Each row has a class, written as a number after it.
[ -41 -133  -24  366   79  -64  -61 -171  161 -552 -279  233  -30  -28
 -151  -34   47 -151   17  -26   98   60   25 -127  -23  279   10  231
   76  265  201  395   47  210  210  140] -> 0
[ 151 -176 -315 -112  309   48 -225    0  334 -298 -229  222  107  245
 -171 -311 -148   87   78  306  -23   97  325   33  215  331  267  256
  -27  370 -222  228   12    2   57 -260] -> 0
[-196 -233 -214  165    5  -46 -159   91  327 -351 -287   48  -78   -8
 -176  -53 -121 -136  193  173  141  135 -150 -132  -82  527 -236  -23
   42   62 -196  151  141  -50  390    0] -> 12
[-148 -336  -70  314  332  106   -6   50  -58  -91  -85  -43 -101   15
   48 -175 -139   87   29   50 -145  -35  -33   72  221  166   25   92
  106   85  -33 -111 -118   22  233 -292] -> 5
[-263 -328 -112  329  280  139  -79   10  -63  -35  -19 -105 -346   71
  272 -158 -226  142  146  128  -78  -59  -72  -31  227   23  -94  -50
  186  -45   13 -285  -82   87  379  -55] -> 9
[-121  -55 -242   16  121   78 -152   -5  223 -417 -312   -2   96  243
  -34 -287 -163  122  250  249  -53  161  211   44   86   41  -39   30
   50  323 -100    3   53  213  -56  127] -> 4
[ 160    3   29  218  224  -15  -31 -177  224 -498 -244  330  -10   19
 -327   21  167 -136 -165   78   14   10  156 -243   22  370  205  262
  -38  319  174  670   15  294  202  111] -> 6
[-142 -235   43   99  311   41   37   72  -52  -31  -85 -125  -13   13
  -72 -107 -201  274  -43  -36 -122  -78   71  118  199   -9   29  -70
    3  185   -6 -103  -78  -23   36 -174] -> 7
[-359  -10  -60    4  214   91 -158  -71  247 -424 -317  158    0  248
 -147 -295 -411   44  277  324   99  336  301 -105    1  -28  -26  -30
   18  236  108  105  171  424  166  561] -> 2
[-124 -361 -112  290  218  188  -64  -73  -97  129  182 -236 -424   35
  264  -93 -211  141  192    2 -105 -128 -163  184  317  -35 -206   -5
  110  -75 -101 -361 -241   18  426  -48] -> 8
[ 134   16 -124  240  256  252   48 -241 -273  -45   34  -14   74  -72
 -146   19  159    3 -357  -11 -211  144   21  474  246  242   57  155
  -38   96  162  216  107  194   65  192] -> 5
[  58   11  -44  246  290   82   89   51 -323  138  149  -63  -18  -88
 -140  -42   47  165 -396   92 -166    1  150  246  142  -95  137 -264
  140  170  153  -25  276  205 -135  178] -> 11
[-101   90 -147  113  252    6 -204 -145  323 -406 -308  124  135  225
 -247 -230 -229   57   59  326   42  268  294  -48  -50   56  -21 -215
   28  282    2  189  168  294  -32  387] -> 3
[-225  -30  113  278   37  -80   13 -179 -116 -601 -396   61  261    9
 -347  125  224   87 -305  -49   62  140  249  -93 -104  241  -57  327
  -99  159  289  489  235  348  -28  462] -> 0
[ -18    3 -122   -5   93  234 -210  -40  501 -327 -270   76 -110  231
  -34 -330 -237  -51  302  449  -42  217  124  -61   41  305  193  130
  102  299  -35    1   63  229  111  203] -> 3
[ -31 -277 -118  316  239  135  -64   32   68  -51  -26   86 -344   99
   59 -172 -125   35   12  180  -33  -55  102  -65  138  245   35 -178
  238  343   -2   20   30   29  226 -108] -> 4
[-112 -357 -119  300  253  261  -98 -102  -28 -138  -46 -169 -260  139
  326 -103 -179  187  234  107 -182 -151  -50  108  264  152 -102  126
  157   47 -108 -263 -236   -6  376 -181] -> 2
[  47  -92  -84  508   41   49 -143 -121  257 -559 -220  278 -290   51
 -138  -47   23 -104  -13   76  134   -6   45 -269  -48  316    2  136
  239  392  227  409  100  255  257  191] -> 8
[ -68 -180 -266  146  -79  -63 -145  190  264 -160 -124  -73  -80  -55
   28  -25 -147   47  200   94   63   10 -216   43  112  455 -217  114
  120   35 -161  -67  117 -227  438 -405] -> 8
[-143 -245  -98  187  185  102   25   63 -145   90   34 -147 -280   80
  180  -81 -132  189  137   48  -66 -173  -77  102  312   29  -46  -19
  185  137  -63 -245 -126  -23  237 -312] -> 6
[ -16 -255 -208  216   -6   46 -187  158  336 -147  -46  -35 -277  -95
   15   16 -198   99  102  137  114  -57 -275   47  191  501  -78  191
  198   26 -124  -22  138 -196  584 -347] -> 1
[ -96 -171   16  122  265  344   21  -68 -342 -177  -46 -262  145   29
  -90  -65  125  222 -314   42 -284   72  259  449  241   17   20  166
  -60   43   37  -21   65  210  -93  403] -> 12
[  62 -176  -92  400   -1   42  -43 -254  221 -550 -291  247 -110    5
  -64 -109  100 -278  125   35   56  -29   -2 -135   -5  568   49  412
  160  306  166  402  -66  216  335   13] -> 7
[ -53 -311  -82  220  179  115   29   71   20  -10    0   -6 -169   74
   40 -127 -122  179  -32  110  -84 -133   25  115  266  144   27   10
  162  233  -39  -73  -77  -50  186 -319] -> 9
[  85  -43   -9   88  262  264   17   35 -325  106   53  -82   26  -26
  -77    6  120  196 -366   82 -224  -40  192  357  226  123  226   67
   74   89   57   -8  178  121  -22  144] -> 1
[ -36 -144 -101  274  289  157    4   44 -455  -28   41 -137   48  -28
   64  -74   75  340 -283   27 -207    6  275  365  204 -133   84   43
  120  149  110 -184  211   79 -278   46] -> 1
[-135    2 -251   25  232   69 -194  -54  310 -387 -302  161  -12  245
  -23 -359 -229  -28  295  358   14  232  180 -153   49   52  109  -51
   34  228  -14   24   68  326   46  265] -> 9
[-119 -200 -142   29  -32  158 -128   90  348 -185 -114 -282  -64    9
  -61   68 -169  203   60    4   66  -80 -294  206  282  450 -253  152
  112   -9 -238  -30 -125 -175  587 -278] -> 11
[ -61  -65 -120  420   63  -87 -131 -215  182 -517 -253  239 -101  -12
  -36   -4   98 -282   92   39   83   60  -23 -262 -120  269  -16   78
  116   79  127  297    6  268  344  255] -> 11
[  18 -241 -245  109   15 -111 -142  241  210  -25  -10   -4 -210 -128
    6   -7 -141   24   94   84  123  -39 -230   53  148  354  -94   40
  231   59 -201  -21  161 -270  428 -489] -> 10
[-184 -423  -67  202  246  185   17    5  -91  -38   19 -331 -148   32
  193  -83  -92  240   49  -32 -120 -181  -99  282  324  -64  -39  136
   14    9  -86 -209 -239   97  169 -121] -> 12
[  93 -138    9  -26  221  345   85  -12 -305  254  258 -197 -112  -11
   50   46  128  228 -401   23 -208  -59   92  402  278 -116  177  -18
   31   37   11  -52   60  144  -38  227] -> 3
[ -88 -111  -91  350    3 -184  112  -26  -16 -331 -191  200  125 -133
 -190  -40  101 -115 -195 -216   63   53 -146 -127   41  260  -19  117
  123  167  262  237   98  119  118 -138] -> 10
[  91  121 -172  -26  126  -17 -251   18  363 -281 -213  358  -21  199
  -49 -337 -246 -104  183  385   63  229  336 -177   -6   77  302   11
   57  297   90  186  216  180   61  126] -> 0
[-106   -8  -89  565  166  -64 -157  -63    5 -414 -113  256 -140  -34
  -24   12  -21  -57  -88  -14   33  141   51 -177  -70  -61 -110   68
  128   95  309  313  224  318  148  354] -> 5
[ -52 -179  -11  177  378  265    1  -88 -336  -48   69 -146  -18  -33
   -3  -84   28  140 -210  -11 -237  107  145  262  193 -111   -8   -7
  -22    0   81  -67   19  261  -44  462] -> 3
[ 116 -241 -211  459  324  129 -137  263  -98   61  158 -176 -374    0
   85 -236 -139  125  112   -7 -182 -136 -170   98  278   -3  -19   -6
  314  239 -186 -322 -149 -229  -11 -556] -> 0
[  -1 -287 -245  246    6   49 -163   95  355 -232 -110  -79 -185  -45
   -8  -60 -190   60  181  156   69  -14 -277   27   88  539 -223   54
  176  121 -212  -60   72 -212  428 -321] -> 0
[ -27  101 -190  -79   23  113 -187  -39  219 -323 -290   85  116  250
   82 -327 -160  -42  312  220  -47  212  208  -40   18   84   -5  124
  -91  148   -3   30   44  179   38  151] -> 0
[  35 -216 -327   99 -310   74  -64  304  228  -66   39 -380 -241  -72
  189   -6  -31  225  206   20   85 -243 -436  241  283  364 -166  263
  193   80 -280 -298   50 -302  395 -708] -> 12
[ 459    2 -116  200  126  378  -73  -68 -287  -50  107 -331 -230    6
  132   21  291  158  -70  149 -363 -254  -11  339  301  237    2  368
   44   48 -151  -19  -98    1  110 -191] -> 0
[  54 -252 -293  214  -45  -29 -184  176  307 -105  -65  -46 -260  -43
   89  -41 -193   74  204  171   85  -90 -298  -16  141  503 -119   59
  226   94 -217 -116   98 -297  498 -533] -> 0
[ -75 -213   38  384  -77 -145   72   -2   52 -531 -289  368 -239 -115
 -337  -47  194 -356 -173  -59  220    5   26 -403 -131  376  -16  202
  151  264  316  645  211  302  265  195] -> 12
[ -56   32  162  -85  170  285   82 -110 -226 -180 -230   77  150   48
 -361  -38  181   48 -505  153 -130  131  473  387  193  362  203  315
  146  263  288  378  264  242  -90  389] -> 9
[  -4  -77  -57  138  127  307  -12 -110 -274 -173  -31 -179   71   94
   40    5  129  152 -178  181 -312  121  244  357  133   69    9   90
    5  125   24  -34  147  130  -82  387] -> 10
[  -8 -100 -102  489   92  -40  -61 -203  156 -504 -178  250  -38  -16
  -96  -27   77 -119  -28  -67   93   26  -26 -210  -64  223   32   94
   81  240  205  278    7  220  148  132] -> 8
[ -10   59 -220  -60  103  -37 -149   41  181 -175 -146  145  -54  226
   -7 -357 -180   46  222  297   50  153  255 -140  110 -155  221  -37
  -85  225   10  -53   99  225 -102   60] -> 5
[-264 -321 -100  288  213   23   52  105 -238   19   31 -196 -149   13
  176  -62 -148  334   26  -42  -69 -141  -34  171  321 -125  -85  -72
  153  103    0 -333  -15  -59  101 -302] -> 1
[  74   57 -127 -142  386   40 -238  -93  229 -251 -302  287 -167  115
 -304 -289 -111 -167   82  195    3  214  180 -250   35  291  208   10
   59  198  -68  243  124  163   91  205] -> 7
[ -53 -199 -218  118    4  -59  -35  247   97  -25  -16 -188  -28 -126
  -39   41  -89  166   27  -60   65 -128 -313  145  168  327 -181   24
  157   16 -225 -114  103 -206  378 -486] -> 2
[  23 -255 -227  281  -16 -161 -162  150  361  -77  -14  -20 -342  -87
  -24  -60 -230  -20  227  153  140   -6 -263  -59   27  278 -166  -13
  231  129 -177  -24   48 -197  341 -418] -> 11
[ -74 -323 -160  211  220  270  -20   22   48   25   -2 -164 -336  117
  232 -195 -149  142  174  137 -137 -203 -169   73  371  250   78  139
  215  130  -89 -289 -267   19  312 -393] -> 4
[ 142  -99   30  387   33  -27  -41   42   28 -405 -249  302  -65  -50
 -293   68  186  -75 -353  -96   16  -19   93 -183  -57  364   56  227
  185  330  214  602  141   94  133  -39] -> 5
[-138   42 -190  -28  226   39 -180  -69  195 -348 -262  209   61  233
  -83 -324 -196  -76  215  235  -27  319  286 -147  -43  -56   55 -129
   15  229  -16   68   87  279  -66  384] -> 4
[ -50 -379 -135  213   95  116   67  200  -89   97  120 -160 -330   -9
  196  -97  -33  215  -34  -14  -45 -283 -148  141  386   66  151   28
  324  213  -79 -328 -108 -154  201 -579] -> 3
[  88 -105  -55  372   49 -145 -100  -54  195 -516 -262  283 -152  -81
 -189  -54   95 -192   25   47  134   -2   77 -256 -106  335  111  217
  112  332  159  467  157  156  172   13] -> 7
[ -24 -184 -164    1 -195   28  -54  239  107  -56 -117 -267   53  -85
  132   52  -62  135  178   66 -154  -63 -334  159  169  455 -203  408
   22 -214 -212 -175   67 -276  421 -501] -> 1
[-105 -446 -110  218  187  239   -4  -41  -44 -106   25 -171 -326  103
  214  -87  -52  179  134   23 -122 -156  -69   92  351  121  -34  145
   95  162 -134 -165 -234   -3  337 -192] -> 11
[ -52   38 -213  -82  101  113 -138  -67  275 -281 -212  154   65  251
   -4 -337 -161  -47  227  242  -14  234  225  -41   43  -22  113  -46
   10  229  -44   18    7  272  -28  259] -> 1
[ -22   62  151  226  165  240 -115   16    2 -648 -418  278 -418  149
 -300  175  319  -31 -150  196   87 -207  297 -521  -91  399  -47   46
  265  407  112  671  149  408  274  464] -> 10
[-197   -8 -130   38  263  121 -140 -146  264 -445 -353  201  155  242
 -121 -283 -304   18  191  283  -31  308  230  -12   70   63   98    1
   30  288  106  143   60  373   40  412] -> 2
[-441 -288  -56  410  205   95   15 -155  -83 -231  169 -103 -343   95
  166  -27  -99   49  190  148   71   51  101   64  180 -450 -269 -285
  -44   41   21 -105  -62  395  263  579] -> 5
[  53  -48 -197  -13  251    8 -233  -77  403 -354 -300  281  142  164
 -109 -389 -185 -177  241  256   -9  265  257  -76    0  208  204  109
  -21  251  -33  181   21  200   -1  130] -> 8
[  85 -430  -83  249  185  232  -60   91   -3   63  104 -156 -324   28
  194  -81  -51  128   59   27 -170 -241 -137  127  319  214   58  208
  163   72 -192 -166 -258 -123  379 -405] -> 8
[-106 -294 -224  -13  -70  -98  -49  189  220 -157  -92 -109   50  -90
   14    7 -119  127  120   14  142  -13 -223  132  170  331  -60  105
   11   92 -179  -38  155 -205  344 -353] -> 0
[  68 -160  -17  137  260  398  -23  -34 -359  -78   37 -249   -5   53
   50  -22  136  218 -175  102 -354  -16  187  403  240   33   49  286
  -40   23  -67  -61  -30  136  -21  196] -> 5
[ -13 -355 -153  327  168  127   36  -29 -115   18   56 -104 -301  106
  205  -27  -29  203  104   99 -132 -220  -98   61  337  130  -42  -35
  184  238 -122 -168 -186  -42  219 -355] -> 2
[-271 -343  171  170  187   28   91  -86  110 -325 -395  175  617 -109
 -441 -123 -217 -165 -253  -71  -54  203   33  470  115  593  -54  122
   29  142  167  297  172 -195  106   -2] -> 0
[ 155  -83  -46  294  175  400  -86   54 -217   20  184  -69 -345   43
   85  -88  120  110 -254  255 -280   -6  231  173  173   40  192  110
  136  122  108  -55  166  235   74  348] -> 8
[ 134  -76  -48  106  273  212   -6   18 -362   52   85   -6 -130  -23
  -27  -11  115  181 -285   77 -157  -39  224  252  250   55  184  110
   48  165   90   64  206   82  -45   65] -> 5
[-346  -15 -187  -47   50   98 -113 -242  333 -337 -249   92  144  335
   18 -363 -293 -155  300  227   36  315  246    3   -4  -20  -98 -290
  -27  135   -2 -140  -85  343  151  635] -> 0
[ 152 -183  -96  503  205  131 -160 -241  322 -753 -413  278 -131   84
 -241 -230  103 -388  159  233  -87  125  113 -340 -139  673   -3  402
  -30  299   82  599  -69  365  342  260] -> 3
[ 183  -66 -107   45  211  389  -60   48 -362   10   60   -6 -215   77
   55 -126  233   86 -211  137 -278  -25  294  202  340  198  201  285
   59  153   32   16  126  107   55  110] -> 3
[  90 -302 -257  183  117   30 -242  237  270 -194 -162   17 -255  -67
  -54  -40 -231   66  111  168  -10  -18 -256   17  198  560 -108  240
  271   96 -204  116  136 -204  605 -426] -> 10
[ -17 -293  -87  241  230  193  -66   -6   79   28   11  -30 -326  106
  179 -134 -138   99  123  141 -102 -169  -50   35  295  217   60   91
  211  149  -85 -149 -200  -14  347 -321] -> 3
[-272   51 -194 -167  241  -34 -143  -38  191 -328 -344   81   68  229
 -139 -349 -184  -53  301  215   69  291  277 -119    6  -40   54 -113
  -53  226  -49  -15   99  287 -115  308] -> 11
[-363 -337 -225  148   98   37  -23   92 -112 -112  -33 -285 -190  112
  224  -87 -167  377  109  128   26  -99   78  312  410 -111  -46   81
  129  168  -25 -310   86    0  154 -223] -> 12
[ -55 -111  -16 -110   93  147    1   94   -5   32  -88 -178   -1    6
   20  -85  -95  103   16    9   -3   -6   -6  337  305  223  -31   52
   27  166  -21   46  127  -62  235 -149] -> 10
[-131 -220 -137  353  361  223  -74  -53   57 -332 -158  101 -118  194
  132 -236 -131   -6  135  225 -209   58  197  -15  189  187   61  169
   86  265   93  127  -46  238  267   19] -> 6
[ 142 -172  -18  240  288  374   61  -31 -363   64   87 -317  -28   19
   68  -14  132  269 -167   60 -408 -138   23  397  315  126   12  173
    0   66  -92 -121  -90   64   11  -61] -> 1
[ -81 -231 -226  227   77   23 -115   90  153 -269 -198 -209   11  -46
  -45  -24 -139  166  101   55  -69   51 -231  122   91  411 -268   46
   70   81 -188  -58  122 -177  257 -258] -> 12
[-896 -291 -233 -180  533 -608  -43  202 -411 -516 -560  324  899 -261
 -533 -180 -176  198 -466 -316  226  328  562  379  295   41  -43  279
 -195 -379  235  -25  585 -212   86 -326] -> 8
